[128 = 0]
(7) [ 95  64 153 129 111 145 150  95  92  57 137 124 104 151  99  91  98 137
 101 113 117 145  72]
(6) [171  89 126 122 105 113 116 106 173 142 127 141 135 122 157 107 127  88
 150  73 127 133  73]
(12) [ 95 184 119 161 144  78 102  79  86 125  87  98  89  97  79 151 107 173
 171  87 124  56 249]
(6) [104 148 136 155 135 100 126 177 117 144 142  97 112  54 127 193 106 148
 132 137 129  90 187]
(14) [102  87 125 124 103 108 135  92  88 117 109 150 114 148  90 122 146 170
 123  89 112 108 114]
(14) [164  65 114 139 110  48 195 155 139 118 103 135  93 140 136  86 145 110
 132 152  79  88 199]
(7) [138 121 177 126 137 111 160 139 100 207 138 165 134  95 147 115 144  71
 100 164  96 157  93]
(12) [136 188 127 126 145 149 105 172 171 196 126 120 158  99 145 165 134 127
 116 148 175 161 104]
(7) [123 114 115 122 115 142 121 140 145  96 152 109 121 139 119 146 121 152
 136 118 148 135 112]
(14) [174 134 142 157 112 136 121 108 145 150 115 148 153 144 161 125 130 108
 125 126 152 144 126]
(12) [147  67 138 122 114  84 150 102 131 108 142 128  92 116 131  89 115  84
 156  93  85 112 116]
(6) [ 96 186 135 101 168 150 131 110  87 149 126 133 124 150  96 106 144 126
 120 172 116 152 139]
(6) [121 138 140 108 142 140 120 152 130 158 161 129 136  92 142 146 129 101
 129 137 118 143  92]
(6) [132 101 125 122 129 118 126 139 138 109 142 124 126  98 152 126 115  99
 141 112 100 105 125]
(6) [165  87 129 140  99  66  96  80 157 136 145 116  97  68 145 140 102  90
 207  17 108  79 128]
(14) [ 99 114 128  92 160 154 121 165 141 127 114 141 162  77 164  99 118  76
  92 131  89 126  56]
(7) [135  78 120 121 116 142 140 171 141  90 153 134 145 121 165 136 128 114
 114 141 107 119 107]
(6) [152  51 119 147  99 130 149 117 138  59  89 155 150 165 164  79 123 117
  98 114 108 106 116]
(6) [167 135 136 144 121  94 130 104 165 194  64 150 141 124 141  90 135 101
 118 101 147 140 108]
(14) [124 135 141 130 126 127 133 109 101 139 140 135 118 140 112 132 136 134
 132 136 126 137 136]
(12) [149 141 146 128 108 142 115 137 160 187 163 124 132 126 124 165 134 135
 132 120 184 186  62]
(6) [151 109 105 150 114 111 149  91 141  85  51 139 129 198 119  62 133 148
 110 125 137 114 168]
(14) [150 158 160 116 137 158 105  84  83 174 183 167 149 130 154 146 151  79
 157 136 103 150 114]
(12) [146  20 162 126  93 184 137 110 118  46 184 158 153 145 183 101 103  74
 104 110  99 156  16]
(7) [162  91 105 114 125  91 154 181 169 116 155 116 114 108 163 126 134  91
 154 144  92 101 160]
(7) [139 109 118 102 110 135 128 103 114 140 147 159 133 172 118 125 169 139
 142 117 118 142  99]
(7) [170 135  90 104 113 127 117 124 137 169 124 178 165 178 151 140 200 138
 150 128 118 119 144]
(12) [136 138  65  93 146 107 139 190 186 110 115 103 122 142 130 118 150 139
 145 154 120 103 174]
(7) [143 112 120 100 110 126 131  70  95 151 126 178 133 193 107 103 184 138
 143 111 108 140 107]
(14) [ 84 150 152 108 129 111 116  50  97 149 148  96  59 137  29 116 111 160
 164  75 154 166  83]
(12) [156 137  87 102 126  70 146 154 187 161 130  99  87 141 102 121 152 137
 174 126 137 126 163]
(14) [166 144 130 195  94  98 154 122 162 123  90  93  98 180  95 132 110 188
 121 145 212 149 197]
(14) [ 89 147 145 142 133 142 141 130 106 126 109 113 116 140  84 129 114 172
  88 152 163 156 119]
(7) [ 98 169 115 113 162 122  91  97 117 106 129  98 107  92 112 126 101 116
 172  93 106  90 164]
(7) [139 131  90 114 130 160  98 206 173 113 167 120 171  93 188 192 136 126
 139 138 129 103 132]
(14) [117 152 118 152 114 179 105 140  84 106 146 150 171 158 141 200 154 191
 112 156 148 113 173]
(12) [130 181 118 134 140  74 110 131 157 190 114  93  96  80 101 156 121 138
 172  98 150 109 175]
(6) [121 129 143 165 111 144 146 177 124 149 108 137 156 128 134 167 134 173
  67 169 171 147 126]
(12) [159 155 119 141 139 107 131 101 133 130 101 130 123 149 137  99 131 108
 150 137 119 110 195]
(12) [133 162 105 137 146  89 119 118 138 126  98 106 109 112 121 122 120 127
 163 115 117  81 212]
[127 162 123 116 129 163 131 116 127 144 120 137 138 196  98 117 155 163
 107 161 170 181 105]	(6)
[151 101 147 125 109 114 170  89  98 145 128 161 111 195 104  85 161 126
 119 152 118 164 118]	(12)
[144 104 125 113 112 126 153 130 135 133 142 139 120 171 116 112 152 134
 124 145 132 158 103]	(12)
[107 204 161 169 129 177 127 118  65 140 157 118 127 174  86 189 132 199
 105 198 191 174 182]	(14)
[150 153 103 113 141 120 144 152 156 149 109 132 134 160 132 107 156 124
 127 168 132 137 158]	(12)
[144 154 151 120 141  96 142 135 127 210 143 135 113  99 126 132 144  93
 141 147 119 149 128]	(7)
[106 141 105 112 135 136 132 161 131 126 122 123 132 140 110 142 146 165
 114 151 136 128 136]	(12)
[ 98 108 123 128 114 153 117  96 117  61 133 106 110 160  90 121 104 171
 128  98 151 135 101]	(7)
[128 133 116 114 117 112  96  65 116 102 176 102  82 139  90 146 121 143
 209  65 125 110 149]	(6)
[136 154 136 139 137 164 119 148 124 134 137 139 162 127 160 149 130 119
 109 164 138 139 135]	(14)
[151 132 113 201 117 135 142 157 156  90  23 135 177 154 167 110 111 162
  58 162 170 100 199]	(7)
[229 140 118 120 133  92 169 110 183 174 106 153 126 199 163  45 166  52
 153 177 118 161 167]	(12)
[123 119 131 106 131  65 154  97 129 138 148  93  49 126  68  96 119 119
 179 105 111 131 142]	(14)
[ 98 158 140 108 166 120 105  94  93 136 134 123 114  80 121 115 111  87
 157 106  82 102 139]	(7)
[133 161 138 125 127 126 115 107 130 180 131 130 124 131 108 140 139 136
 140 117 155 155 110]	(6)
[ 93 137 153 147 154 101 136 135  74 134 113 130 120  59 135 136 107 106
 117 139  76  78 183]	(6)
[119 104 152 122 141 125 152 129 102 136 111 155 138 111 145  89 128  85
  95 146  85 128 104]	(12)
[143  98 142 167  99 125 165 150 147 114 102 122 126 159 122 117 116 157
  81 155 173 157 120]	(7)
[168 138 125 116 139  78 130 150 193 190 129 110 111  77 150 114 121  69
 163 111 124 131 120]	(12)

<39> [133  84 171 150 171 183 129 187  88  62 134 159  97  82 132 116 190 123
  84 150  97 129  95]
<34> [ 64 111  59 102 101  89 109  85 137 132  86 116 166 152 106 134 124 111
 107 123 147 110 131]
<40> [128 128 133 106 145 154 130 169 128 134 168 167 155  95 138 103 159 178
 123 134 133  96  58]
<39> [103  52  72 116 152 145 104  86 157 162  63 125  62 128 115 165 116 139
 119 133 180 117 205]
<34> [225 154 188 144 155 205 146 172 109 145 190 153 115  71 176 127 134 145
 143 111 137 161 190]
<39> [215 181 174 126 133 142 172 148 108 139 196 114 166 122 153  68  76 135
 158 111 116 154 139]
<34> [129 136 111 140 128 160 117 103 124 155 129 154 136 103 154 169 146  88
 110 123 138 124 177]
<39> [ 90  98 123 124 138 119 120 152 113  76 121 143 125 127 116 112 180 138
  96 133 117 117  61]
<34> [163 171 174 152 122 145 136 142 125 148 165 135 133 116 150 150 132 112
 146 125 113 141 140]
<45> [106 134 127 169 131 147 122  97 115 112  92 146 107 118 125 168 130  54
 104 171  78 116 132]
<40> [147 134 183 148 119 130 124 165 120 103 127 106 104 129 114 144 136 137
 146 128 117 169 156]
<34> [166 124 173 153 151 120 158 104 144 203 180 107 103 160 159 143 119  85
 149 100 151 125 152]
<40> [143 139 170 157 119 129 124 127 128 151 147 117 112 136 141 177 155  94
 137 106 140 158 181]
<40> [178 173 100 111 122 199 136 128  83  87 106 154 189  60 115  79  52 132
 119 174  89 149 187]
<39> [163 141 209 149 131 144 135 169 113 134 176 121 129 122 122 141 157 134
 146 120 134 166 146]
<39> [140 162 136 118 103 131 125 124 121 154 156 128 183 123 124 137 127 128
 139 113 150 150 165]
<45> [138 122  77  90 133 118 123  97  92  46 132 168 140 132  99  71 168 198
 111 105 185 188 129]
<40> [176 141 163 107 137  81 168 118  93  83 192 111 156 179  91  35 126 177
 151  97 166 195  99]
<39> [136 128 229 155 133 109 134 162 169 205 167  97  85 161 102 173 130 157
 191 141 138 125 103]
<45> [ 61  97 115 108 105  94 122 163 127 128 120  89 195 141 124 115 144  93
  91 113 112  86  81]
<39> [146 126 104 115 137 141 136 118 121 122 125 133 134 118 136 101 104 133
 122 126 131 127 143]
<39> [143 163 107 149 117 166 122 105 123 138 102 143 132  94 157 162  96  74
 120 146  93 122 185]
<34> [173 182 168 148 119 134 145 119 117 155 184 135 152 129 154 138 131 101
 146 109 129 153 150]
<34> [ 96 132 116 123 110 154 110 130 130 161 109 134 174 100 114 161 120 105
 116 154 120 104 152]
<40> [130 158 139 136 138 138 140 179 148 137 155 152 125 101 180 115 129 137
 131 142  65  57  13]
<45> [135 115  71 114 155 138 143 121 127  98 111 148 110 112 165  77 102 130
 104 133  99  85  78]
<45> [121  90 137 128 137 129 131 151 144 147  99  87 105 132 122 127  89 119
 132 139 114 106 144]
<45> [175 159 123 133 140 141 135  91 101  85 149 172 109 123 127 109 146 155
 135 123 150 182 147]
<45> [ 94 124  99 100 110 124 114 153 169 164  78 103 142 118 104 125  55 167
 153 169 102  72 104]
<40> [ 69  64  73  86 144  87 133 116 138 113  99 112 141 160  91  68 114 157
 105 138 141  83  50]
<40> [158 161  60 103 120 136 131 100 119 120 147 159 160 108 187 104 131 130
 111  81 151 131 153]
<39> [ 73  70 156 130 138 120 107 143 162 194 128 116 108 144 100 184 172 137
 131 134 167  97 115]
<34> [134 115 149 146 157 149 142 112 117 139 141 144 116 125 121 127 131 101
 119 153 119 118 114]
<34> [139 144  94 132 122 124 143 141  94  59 129 127 154 115 192  87 137  70
  79  92  79 122 108]
<45> [148 171 123 125 117 133 115 121 158 142 114 151  93 118 117 147  98 195
 179 155 127 132 123]
<45> [133 125 154 147 139 137 124 135 155 191 168 141 100 126 176 183 176 113
 134  98 152 106 129]
<34> [125 113 125 131 125  59 149 125 150 131 134  73 100 188 162 106 115 102
 134  79 123 115  96]
<45> [181 171 167 151 131 123 147 116  97  94 184 147 124 139 148 116 165 119
 135  97 137 186 135]
<40> [ 92 115 135 146 136  92 134 109 156 147 103 112  89 165 107 137 102 111
 143 165  94  86  60]
<40> [113 119 114 119 129 124 113 158 147 105 105 138  94 118 131 128 138 178
 135 135 117 109  83]
<39> [167 163 116 126 128 171 131 112 126 147 122 147 139  93 132 127  76 134
 144 154 118 131 174]
<34> [158 220 176 158  76 124 119 166 139 149 162 120 152 114 178 184 137 104
 161 101  92 146 150]
<45> [146 160 146 120 109 124 115 107 112 115 151 150 145 135  86 140 159 178
 154 120 180 199 170]
<40> [117 121 128 136 125 109 129 117 135 129 113 110 112 147 124 135 119 110
 130 128 121 126 130]
[ 92 153 122 124 102 127 107 143 118  86  98 145 156 112  87 132 133 148
 126 170  94 127  88]	<34>
[124 118 130 135 145 106 143  87 124 132 139 132 115 160 111 116 131 114
 128 133 140 131 105]	<34>
[156 144 112 114 137 148 141 111 115 130 145 147 152 113 131  97 106 139
 128 132 136 133 137]	<45>
[151 161 124 135 126 149 131 123 127 152 161 154 145 107 173 144 142 109
 124 109 129 121 138]	<40>
[161 115 112 121 131 128 139 114 107 111 136 109 132 134 154 107 126 105
 111  80 157 166 200]	<39>
[166 119  84 121 157 175 149 113 113 122 113 140 127  91 167  88  74 100
 103 137 105 104 159]	<39>
[140 151 131 130 110 158 106 119 115 121 118 149 138 103 107 163 141 143
 136 135 150 174 201]	<39>
[166 159 105 110 134 140 149 112 133 141 133 135 143 118 133  82  58 154
 151 146 115 115 120]	<39>
[ 96 103  89 121 142 102 141 104 100  58 104 134 136 147 109  71 130 107
  88 144 101 115  60]	<34>
[106 116 126 105 120 109 125 143 123 153 187 133 188 136 153 127 201 127
 103  68 180 122 107]	<45>
[118 112 151 155 119 138 107 125 130 146 116 117 104 127 133 197 166  87
 120 112 147 153 203]	<39>
[122 127 100 139 143 141 117  99 130 115 119 172  90 117 145 151 163 127
 114 132 134 122 117]	<45>
[101  78 120 107 134 131 114 104 115 112  86 118 129 139  38 118 116 165
 128 163 170 164 173]	<40>
[ 83 141  63 111  72  59  95 102 168 137  89  97 125 168 155 174 141 128
 136  69 158 131 160]	<34>
[ 82  69 114 126 145 122 101 124 149 118  81 136  63 138  92 158 159 165
 125 149 152 120 116]	<39>
[116 134 142 131 115  93 138 121 157 196 152  93 146 162 145 145 111  96
 145 106 134  99 118]	<39>
[126 166 149 102 117 151 120 154 119 130 160 170 189  97  77 109 136 206
 151 168 136 132  78]	<39>
[108 122  96 115 131 114 116 109 112  53  98 160 109 133  87 101 150 178
 121 150 132 152  88]	<34>

(75) [105 153 134 173 130 104 137  87 129 108 123 106 211 136  80  93 109 156
 132  80 130  72 154]
(73) [114 110 119 137 119 127 133 108 103 111 159 153  94 129 114  87 141 144
 150 145 122  86 123]
(84) [149 145  84 112 154 130  86  99 135 125 184 131 113 159  79  89 138 125
 119 131 113 129 116]
(73) [104 106 161  88 106 111 118 126  82 167 123 163  37 141 181 212 153 136
  79 128 185 174 134]
(78) [119 106 147 133 127 136 144  96 105  88 168 166 105 101 145 108 111 123
 102 154 110 142 121]
(75) [137 121 127 133 135 150 154 149 129 102 144 174 122 157 146 125 194  96
 156  84 137 131 122]
(73) [140 152 100 139 123 168 129 143 124 157  99  92 212 109 126 122 150 128
 148 120 138 130  89]
(78) [156 145 123 109 169 114 111 125 161 112 158 152 112 151 128  96 145  94
 125 138 103 160 125]
(79) [117 105 167 147  98 153 166 129 112 100 120 164 141 109 141 131 135 112
 150 136 122 151 116]
(78) [ 86 142 146 130  80 106 153  59 131 140  84  99 174 108 142 113 142  97
 132 108 114 206  91]
(79) [119 133 156 165 142 151 152 148 106 108 105 157 181  91 191 114 140 126
 120 132 130 119 112]
(75) [ 82 114  71 149  60 140 103 102 115 157  83  40 118  99 104 120  81 157
 138 133  97 111  99]
(73) [121 143 121 132 147  83  98 147 178 136  74  77 107 110 165 111  72 121
 112 157  79 135 143]
(78) [103 140 158 134 138  93 110 109 102 139 122 161 111 144 147 121 146 146
 111 133 151 117 137]
(73) [105  94 132 117  87 175 156 102  31 142 171 187  98 116 146 149 197 154
 128 131 191 116  88]
(78) [100 122 110 116  94 168 143  64  53 147 158 131 148  98 153 154 165 137
  76 100 171 168  76]
(84) [144 151 135 111 138 139  77  89  98 145 181 168 138 175  59 137 147 140
 103 134 159 160 117]
(84) [177 118  48 120 135 212 101 225 136 157 120  87 119 119 135 165 133 130
 145 135 127 105 100]
(84) [ 78 107 143 121  81  95 134 112 100 161  83 110  72 112 166 157 122 149
 123 137 146 127 130]
(78) [149 106 172 112 152 159  79 195 107 122 134 203  34 139 197 219 108 114
  53 167 140 199 138]
(75) [157 140 105  84 194 109 136 153 133 142 163 154  85 141 198 127 195 113
 104 111 161 113 133]
(78) [ 89 113 177 185  81 138 139 111  85 111 105 131 181 112  80 147  71 181
 131 126 144  81 153]
(84) [110 125 127 126  98 127 126 101 131 134 110  92 136 116 125 158  96 122
  99 110 120 172 124]
(73) [118 139 106 159 116 148 109 133 147 122  86  88 163  98 142  98  95 114
 131 144  77 150  98]
(78) [151 125 118 103 116 146 140 146 143 152 121  97 145 123 109 166 123 122
 138 125 141 149 126]
(79) [116 165 152 156 114 154  88 120  61 175 117 178 202 173  74 124 197 168
 162 128 193 106  97]
(73) [151 128 104 132 151 125 133 134 152 107 160 116 136 133  83  87 111 138
 155 134 108  72 147]
(79) [116 120 133 136 123 145 131 104  92 132 131 101 155  53 156 132  62 163
  71 177 125 124 113]
(84) [ 93 112 161 137  95  99 171 154 113 157  60 128 115 104 176 120 159 145
 190 153 148  82 128]
(84) [113 120 116  85  88  96 156  79 131 167 123  98 104 114 112  94 159 121
 178 161 127 145  98]
(73) [131 136 132 129 165  96 142 139 145 124 118 108 136  98 171 113 102 139
 106 138 123  92 151]
(84) [149 134 110 116 128 145 137  87 140 110 177 121 165 136  69 111 127 112
 129 111 117 154 118]
(79) [131 121 143 125 147 118 126 136 108 125 149 160 100 127 136 120 130 150
 124 156 143  91 141]
(75) [138 105 106 108  99 173 125 153  91 178 112  99 116  52 146 117 105 159
 152 243 125 116  72]
(73) [166 128 126  94 151 132 154 169 159 154 107  84 148  68 169 140  96 121
 126 184 121 140 122]
(79) [125 127 144 124 130 129 123 112  89 144 146 142 136 110 120 128 117 164
 112 165 155 104 125]
(79) [124 126 110 122 121 117 120 116 140 119 145 134  96 171  99 127 152 115
 141  88 126 129 139]
(79) [164 115 176 104 157 110 192 192 181 108 108 163 115 118 185 130 157  79
 178 150 120 145 149]
(75) [137 150 174 114 164  89 121 113 122 140 141 152 148 135 122 139 117 149
  97 146 161 124 157]
(75) [113 130  81 118 140  97 101 121 161 124 120  90  62 141 165 124 119 107
  94  93  94 143 135]
(75) [150 153 112 130 185  95 111 121 172 102 156 113 143 142 111  94  97 125
 102 112 102 103 162]
(78) [128 137 127 125 141 106 118 148 120 157 117 123 122 147 119 135 142 160
 142 125 162  71 151]
(75) [141 115 105 131  92 161 121 133 160 119 119  66 149 122  69 174  56 120
 118 109  98 165 137]
(84) [111  97 150 127 130 100 181  93 118  80 172 158  90 115 143 110 124 130
 119 112 127  95 158]
(79) [118 121 108 160 127 173 105 131 112  87 143 152 116 136 155 139 127 107
  85  88 105 159 111]
(79) [123 113 180 147 116 126 166 165 124 138  68 114 166  40 173 107  71 153
 160 232 111  98 122]
(84) [126 107 103 129 126 137 140 102 111  97 185 138  99 136 100 116 128 140
 120 102 129  90 140]
(79) [146 128 159  95 142  95 170 133 144 142 132 141 131 129 127 126 155 123
 162 144 153 118 146]
(75) [157 134 174 122 166 121 178 138 174  85 131 123 186 104 165 182  83  91
  68  81 126 182 171]
(73) [143 138 147 114 115 136 142 131 146 144 109 130 165 130 114 127 151 101
 166 144 127 176 106]
(78) [124 107 150 142 119 117 148 146 139 109 116 125 117 110 119 123  87 141
 150 154 111  93 155]
(73) [162 108  82 122 121 205 162 144  96 131 172 114 171  78 107 112 138 148
 156 158 140  84  88]
(75) [183 135 128  93 208 128 147 172 152 108 175 181 103 131 189 112 177  93
 118 140 133 130 134]
(84) [125 133 153 117 137  84 170  93 168 105 123 120 145 104 148  86 120  94
 138 138  95 158 132]
(78) [165 164  78  81 154 109 132 121 164 177 142  82 166 157  86 108 183 119
 165 101 153 116 120]
[139 129 127 140 168 138 134 163 138 102 123 138 128 100 201 124 118 113
  94 130 111 126 130]	(79)
[121 124 135 118 115  97  90 114 142 124 145 154  60 205  66 143 137 122
 141 103 128 141 159]	(73)
[ 96 153 113 169 121 127  92 112 118 126 102 120 158 160 121 123 139 134
 113  70 128 122 125]	(73)
[ 80 131 139 150 106  94 130  94 123 123  92 112 123 125 157 127 120 129
 108  94 121 136 134]	(75)
[128 138  90 128 132 122  81 142 136 149 123  99 101 164  99 145 119 146
 119 104 132 103 143]	(73)
[161 144 132  90 174  99 157 148 167 142 127 111 144 115 166 134 140 108
 121 127 140 136 143]	(79)
[134  88  86 119  96 190 129 129  77 128 179 139  84 109 103 131 135 152
 139 157 136 100  96]	(73)
[165 140 108 112 169 120 109 168 164 130 141 130 110 157 115 118 138 119
 145 134 121 108 145]	(78)
[110 143 161 144  94 135 127  96 118 124 117 171 165 177  90 126 184 100
 162  91 139 185 107]	(73)
[146 135 125 102 114 125 102 131 139 154 142 141 107 200  53 160 164 122
 161 102 155 147 140]	(73)
[143 112 110 104 107 145 103 127 145 126 150 125  76 160  86 163 116 105
 123 121 112 181 127]	(79)
[140 157 150  94 146  78 126 108 150 163 123 126 144 155 104 122 154 123
 144 134 151 145 139]	(78)
[115 147 113 126 160  80 217  88 175  97 119  78 194  95 202  96 157  87
 110  30 121 122 144]	(79)
[ 91  91  74  98  57 154 206  87  89 166 111  50 128  46 186 144 155 131
 133 106 150 133  73]	(78)
[124 103 130 168 130 167 194  99 100  59 174 156 180  55 144  39 119 132
 150 163  92  77 100]	(73)
[125 147 145 117 134 104 117 104 104 167 130 112 163 126  95 146 111 174
 108 139 173  99 145]	(75)
[123 114 141 109 123 119 121 138 140 125 115 141  67 128 176 157 125  98
 104 137 113 187 125]	(75)
[115 136 157 165 116 148 115 152 118 126  84 125 175 128 137 178 100 137
 102 100 140 141 140]	(84)
[107 143 177  98 118  61 137 105 146 165  80 126 113 131 160 136 145 110
 134 147 139 182 132]	(78)
[147 127  95 118 118 171 114 153 123 154 123  96 143 117 120 163 121 133
 120 128 138 140 108]	(73)
[124 141 159 124 133 124  93  82 113 118 156 149 135 147 106 172  93 126
  49 110 139 196 140]	(84)
[137 134 153 132 104 157 117 126 148 119 107 126 164 131 112 167 103  91
 112 122 107 225 113]	(78)
[152 129 147 105 139  87 144 159 188 137 101 106 116 133 113 123 108 113
 173 158 109 125 159]	(78)
[183  96 116  98 160 182 160 162 133  88 200 151 106 106 145 173 112 107
  86 123 132 145 139]	(84)
[ 99 143 125 147 142  91 131 106 133 102 132 160 110 188 147 109 193 108
 129  37 137 113 148]	(75)
